14,0,5,-32,-1,10,9,-1,-2,-1,1,-8
-9,-28,-14,44,11,-15,14,-13,2,-10,-9,-20
1,10,3,-38,4,-1,-4,1,-2,-5,8,3
6,-1,0,-18,2,2,4,-3,-3,-5,0,-7
4,8,2,-35,3,2,-2,0,-4,-6,6,-1
-6,-10,4,46,-36,8,-8,7,6,28,-18,14
-6,9,-6,-21,9,-9,-11,-4,-10,-17,4,-4
-6,26,3,-47,-2,-3,-23,6,-6,-5,11,16
7,6,4,-37,2,4,1,0,-3,-4,5,-2
0,6,-1,-27,7,-3,-3,-2,-4,-9,6,-3
33,-17,14,-34,-5,26,37,-2,6,11,-2,-20
-10,-11,-17,4,28,-21,4,-15,-8,-30,2,-22
6,4,2,-31,3,2,2,-1,-3,-5,4,-4
20,-29,3,-3,7,9,40,-9,8,1,-4,-27
-2,7,-4,-29,12,-7,-5,-4,-6,-15,7,-4
The largest entry in the first column -> 33
Find the entry in the top-right corner.
A: -8
The first entry in the row that holds the largest entry is -6
The first entry on the main diagonal is 14
Find the smallest entry in the first column.
A: -10
The largest entry: 46
The last entry, reading row by row is -4
Find the entry directly above the largest entry.
A: -35
Find the top entry of the column that holds the largest entry.
A: -32
The entry directly above -23: -11
The entry just right of the largest entry: -36
The 2nd entry from the end, reading row by row: 7
Find the third smallest entry.
A: -37
The entry in the bottom-left corner -> -2
Find the entry just right of the smallest entry.
A: -2
The third entry from the end, reading row by row: -15
The second largest entry -> 44
The entry just left of the smallest entry is 3
Find the largest entry in the last row.
A: 12
The last entry in the row that holds the smallest entry -> 16
The smallest entry: -47
The second entry, reading row by row is 0
The entry directly below the largest entry -> -21

data =
[[-37.3  -1.9  41.3 -38.3 -14.3 -48.2  24.3  -6.4  -8.4]
 [ -0.4 -12.7  33.2   0.0  18.4  28.0  -0.2 -19.9  -3.6]
 [-15.3  54.9  -2.7  33.3 -36.1 -19.0  -4.5  11.5  50.5]
 [-17.6  -8.8  40.5   3.9 -19.2   2.3 -11.1 -12.3  24.3]
 [-38.4 -49.8  66.2   1.6   7.0  -9.6 -13.9  -8.8  -6.7]
 [ 18.3  -6.2 -35.2 -52.2 -12.1  -7.2  51.5 -23.8 -58.6]]
Rows and columns are numbered from 1.
Report the entry directly below -0.4.
A: -15.3
The entry just right of -36.1: -19.0
The entry in row 1 and column 3: 41.3
Report the entry in the top-left corner.
A: -37.3
Report the entry just left of the largest entry.
A: -49.8
Report the entry directly below the largest entry.
A: -35.2
The entry directly above 3.9: 33.3
Report the entry in row 1 and column 2.
A: -1.9
The top-right entry -> -8.4
The entry directly below 40.5 -> 66.2
The smallest entry -> -58.6
The entry directly above -38.4 -> -17.6
The entry in row 2 and column 1 is -0.4
Report the entry directly above -52.2.
A: 1.6
Report the entry directly below 54.9.
A: -8.8
The entry directly above -9.6: 2.3
The entry directly below -0.2 is -4.5
The entry directly below -6.4: -19.9
Report the bottom-left entry.
A: 18.3
Report the entry at row 3, column 2.
A: 54.9
The entry just right of 28.0 -> -0.2
Report the entry directly above 28.0.
A: -48.2
The entry directly above -13.9 is -11.1
Report the entry in row 2 and column 2.
A: -12.7
The entry just left of 28.0 is 18.4
The entry in row 3 and column 3 is -2.7
The entry directly below -38.3 is 0.0

Read these off the grid that follows. Indices start at 1.
1) Read off the entry in the bottom-right corner.
2) Read off the entry directly above the centre entry.
3) Read off the entry at row 3, column 1.
4) Read off the entry at row 1, column 2.
5) Read off the entry in row 2 and column 1.
6) Read off the entry in the bottom-left corner.
array([[-25,  32,   4, -18,  32,  24,  12, -14,  12,  18, -14, -32, -12],
       [-36,  32,   5,   1,  16,  12,   3,   4,   0,   3,   8, -36,   1],
       [ 16, -25,  -8,   1, -20, -18, -11,  -1, -11, -14,   2,  21,  -2],
       [ 10, -23,  -7,   7, -24, -20, -13,   5, -14, -19,   9,  17,   2],
       [  5, -11, -12,  13, -22, -21, -17,  13, -18, -21,  17,  13,  10],
       [  5, -29,  -3,  13, -31, -25, -15,   9, -16, -24,  16,  16,   4],
       [-25,  22,  -6,  15,  -2,  -5, -10,  18, -13, -13,  23, -18,  14],
       [ -8,  -2,  -8,  16, -18, -17, -15,  16, -17, -20,  21,   1,  11],
       [-16,  18,  11, -32,  35,  29,  20, -30,  21,  27, -31, -27, -27],
       [ -3, -22,  10, -10,  -8,  -3,   3, -13,   2,  -2,  -8,   0, -16],
       [ 16, -17, -18,  13, -27, -26, -20,  13, -21, -24,  15,  24,  11],
       [-30,  19,   7,  -1,  10,   8,   3,   0,   1,   1,   6, -28,  -3],
       [  5,  11, -19,   4,  -2,  -9, -13,   8, -12, -10,   7,   6,   9]])
1) 9
2) -15
3) 16
4) 32
5) -36
6) 5

B =
[[-31.9   8.8  43.5  62.6 -21.5  -7.0]
 [ 61.8  55.9 -42.7  29.7  24.3   0.1]
 [ -1.6  56.2 -11.4  74.4  -7.4 -14.8]]
Indices start at 1.
Find the bottom-left entry.
A: -1.6
Find the entry directly below 24.3.
A: -7.4
The entry in row 1 and column 3: 43.5
The entry in the top-left corner -> -31.9
The top entry of the column that holds the largest entry -> 62.6
Find the entry just right of the smallest entry.
A: 29.7
Find the entry just left of 29.7.
A: -42.7
The top-right entry: -7.0
The entry just left of the smallest entry -> 55.9
The entry just left of the largest entry: -11.4
Find the maximum.
A: 74.4
Find the entry in row 2 and column 1.
A: 61.8
Find the entry just left of 43.5.
A: 8.8
The entry at row 3, column 2 -> 56.2

Read these off the grid that follows. Rows and columns are numbered from 1.
1) What is the entry in row 1 and column 3?
2) What is the entry in the top-right corner?
3) What is the entry in the bottom-right corner?
4) What is the entry at row 3, column 1?
5) What is the entry in the top-left corner?
6) What is the entry just right of 70?
7) What is the entry at row 2, column 1?
8) What is the top entry of the column that holds the largest entry?
[[51 17 39 37 22 74 93 64 17 59 51 18 29 59 33]
 [49 62 72 55 68 51 28 56 70 35 44 79 55 58 64]
 [55 64 54 67 55 48 31 53 61 48 49 62 63 54 55]
 [55 64 53 68 54 48 32 53 60 50 49 61 64 54 56]
 [53 64 64 59 62 50 25 55 67 36 47 74 58 56 59]
 [52 64 84 53 86 42 34 40 75 48 48 86 52 59 67]
 [50 66 37 62 44 55 64 59 51 65 56 37 72 42 59]]
1) 39
2) 33
3) 59
4) 55
5) 51
6) 35
7) 49
8) 93
